Each row is followed by its group and then its class within the group.
-12	26	-34	-40	-35	-55	-78	-24	-14	-10	-51	-181	82	159	16	-74	-154	45	-35	32	196	43	58	22	-212	9	75	199	26	90	4	7
E Y
98	-7	-30	-43	39	11	33	-2	-148	-24	78	-168	20	-121	-220	-51	-25	94	-34	23	-125	-48	47	90	-192	-37	-4	90	-61	-145	-24	42
A C
1	-80	-107	0	-24	-1	-70	-36	70	-19	-107	-232	43	-91	-193	-25	85	144	-146	26	130	-488	-131	47	-309	32	-59	55	-39	19	-115	84
W J
50	114	-20	-65	74	23	16	9	-9	80	18	-171	59	86	85	-179	-144	-124	43	-2	42	101	46	143	-51	61	128	267	78	-31	13	-7
E L
2	154	-2	7	-83	-53	-50	-41	-12	23	-81	-160	22	-119	-218	-97	58	20	-104	25	152	-385	-176	77	-232	82	-26	8	25	13	-210	71
W J
27	-6	-66	47	60	-58	208	64	12	99	-49	-340	106	69	-41	-207	-166	210	-26	114	286	412	167	34	-248	31	182	604	14	44	-115	-5
E D
2	53	-16	-26	62	-65	-12	3	-17	44	-75	-189	2	72	13	-188	-130	54	66	73	146	44	76	65	-106	1	79	384	28	-19	2	12
E Y
-2	-72	-115	23	131	26	41	8	176	38	57	-327	-45	-165	-70	16	87	203	213	110	-174	45	32	-132	195	60	55	394	-24	152	-161	-5
B P
-114	19	28	-22	40	37	-71	24	49	-43	70	110	-73	-225	49	-104	17	9	-19	4	-104	-302	28	100	153	77	-2	-99	2	-290	66	87
A V
-17	-134	22	30	104	-57	-25	-22	-75	62	-36	-158	-43	-122	-217	-48	39	304	-3	18	64	-141	-82	69	-125	73	-135	241	-54	111	-137	44
W R
-11	-160	-17	17	22	-105	-23	194	-3	3	-33	-249	39	-36	-285	47	91	349	-22	105	-4	-43	-2	-6	-130	19	-52	255	-98	175	-358	71
W J
88	-54	118	11	118	41	138	-5	61	10	98	-92	-77	-240	-109	18	66	263	231	12	-44	393	-41	-197	572	84	66	394	-84	270	-162	36
B H
34	-63	56	-98	123	11	105	28	128	3	56	-95	2	-183	-76	-52	76	133	292	10	-155	278	-157	-65	411	37	46	157	-5	96	-25	14
B H
-55	-26	145	56	175	37	-39	-22	169	27	-83	-78	-67	-247	25	-100	61	148	311	-13	30	326	-28	-52	644	132	-29	261	-99	241	-132	-65
B H
32	-90	16	37	171	24	73	-57	61	2	-24	1	15	-241	-104	-22	-296	224	218	-38	-198	302	4	-131	375	125	-9	-35	-6	87	-112	-11
B H
34	156	12	-26	59	-14	-56	-23	57	32	33	-158	-43	-145	-163	-185	63	121	170	80	-282	-195	51	125	-18	91	0	416	-40	-161	-97	97
A V
22	90	-18	-1	-44	-56	-16	9	-65	7	102	-265	46	-141	-157	-133	-53	176	-41	30	-97	-73	68	152	-275	11	41	270	-46	-98	-254	68
A C
-13	17	56	32	100	79	-9	4	41	30	74	-52	-23	-190	-38	-80	59	143	237	-12	-11	229	43	-43	381	65	-15	142	-26	-46	-119	3
B H
34	-42	-83	-7	44	-28	25	-13	-104	-32	-24	-169	31	-101	-85	-52	-41	229	17	78	-75	-11	49	-31	-214	44	-44	343	-48	-36	-107	121
A V
-18	-47	46	94	12	95	8	122	72	79	-9	-274	103	80	-8	-186	-137	76	47	14	235	177	104	-14	48	13	197	558	-79	26	-105	40
E D
-70	58	-31	22	57	-28	92	20	29	150	-64	-276	129	-75	-106	-191	-150	435	201	80	282	468	172	-110	-141	100	142	644	21	207	-150	-10
E L
89	-18	-3	-53	36	-18	36	-26	-78	-58	110	-22	2	-245	-103	-40	5	119	113	6	-193	-75	0	29	-44	-6	-43	19	36	-123	-23	-73
A X
15	1	23	-39	-22	-82	-22	36	8	41	-161	-52	7	-86	-76	-242	-45	138	-58	2	280	-272	-115	119	93	85	-28	97	-56	-1	-150	-26
W S
-1	-49	-2	-10	17	1	23	10	52	-3	7	-214	-10	221	19	-115	-83	-2	-145	17	74	57	64	25	-13	-34	118	357	-38	-25	-2	32
E D
-48	-110	61	-56	104	-56	-226	-16	-8	21	-176	-125	-33	-69	-35	-234	32	39	-118	-26	205	-309	-76	206	168	64	-28	11	-43	-63	-77	-76
W S
84	80	12	19	118	21	88	25	121	-21	82	-65	-3	-399	-245	12	83	332	216	1	-52	226	-44	-122	336	89	-8	33	-44	-56	-171	18
B K
40	3	72	29	33	-22	40	9	31	108	-39	-302	109	18	-7	-99	-144	215	138	76	173	351	130	-1	-53	77	89	644	40	194	-122	10
E Y
-54	-2	2	1	22	13	22	33	80	107	-57	-244	69	132	19	-190	-175	-9	58	107	95	80	149	76	-92	12	153	451	-194	11	-23	10
E L
12	-41	8	-33	93	112	61	15	116	67	67	-53	-107	-172	-166	-101	8	342	289	46	-101	331	5	-128	229	7	-32	349	-41	181	-279	-13
B K
20	-59	-12	-42	38	37	-94	62	-57	-7	-154	-150	-43	-71	-95	-128	24	83	39	100	-225	-209	47	125	-209	20	-54	152	-23	-111	-53	37
A V
-7	-31	-68	8	-8	-82	56	2	51	121	-91	-204	47	17	-108	-134	-75	134	-41	50	314	87	69	11	-260	-27	196	529	-8	129	-102	68
E Y
-17	-91	13	-17	37	-39	-160	1	-58	43	-130	-104	-12	-33	-112	-171	-59	100	-4	-8	88	-307	-23	105	-28	109	-23	171	63	-85	-30	10
W S
-57	-145	52	20	-84	-31	-70	-20	33	-42	-88	-204	-37	-243	-278	-147	28	138	-25	34	83	-275	-105	152	7	120	-8	-20	-68	-168	-49	-49
W R
-23	0	64	-53	187	71	-88	-1	80	26	-67	-12	24	-193	-48	24	-94	224	368	7	-28	420	-36	-129	344	123	-116	58	-9	271	-108	-99
B H
139	42	43	5	-5	-22	69	23	-47	65	-75	-281	35	190	-24	-41	-30	126	-85	112	33	245	91	34	-256	14	28	480	-25	202	-198	27
E D
44	-13	154	8	138	43	-69	-8	114	3	26	-68	-191	-233	-123	-31	-5	57	256	41	-175	73	-71	-39	435	142	-33	114	-62	-52	-24	80
B K

Each row is followed by its group and then its class within the group.
-137	28	-7	-30	-33	211	-83	72	-38	89	12	-25	-40	39	-16	-9	84	0	-1	-79	-94	-127	-100	-41	-7	-23	-27	-5	-15	-19	-133	298
[88] z146
18	-118	-86	127	126	-20	8	-49	75	-17	55	-31	9	-142	49	18	49	-9	109	-39	-68	-112	50	-32	98	21	-13	-63	-13	115	33	85
[87] Z336
-60	91	83	-107	-118	142	-73	2	-11	36	36	92	-133	78	-16	17	-278	-4	-94	27	152	40	3	-31	-78	-57	-3	-10	34	-37	34	43
[88] z146
37	51	54	-60	-43	397	-31	-17	-87	94	46	-10	-16	71	49	0	-461	12	-70	50	96	-104	28	38	-14	-81	-59	-30	-33	-89	118	-88
[88] Z760
144	12	38	-37	1	-213	127	-18	-71	-78	-42	44	11	-16	-62	-53	58	-12	-82	88	131	53	33	75	-37	3	2	47	23	-75	110	-353
[86] z568
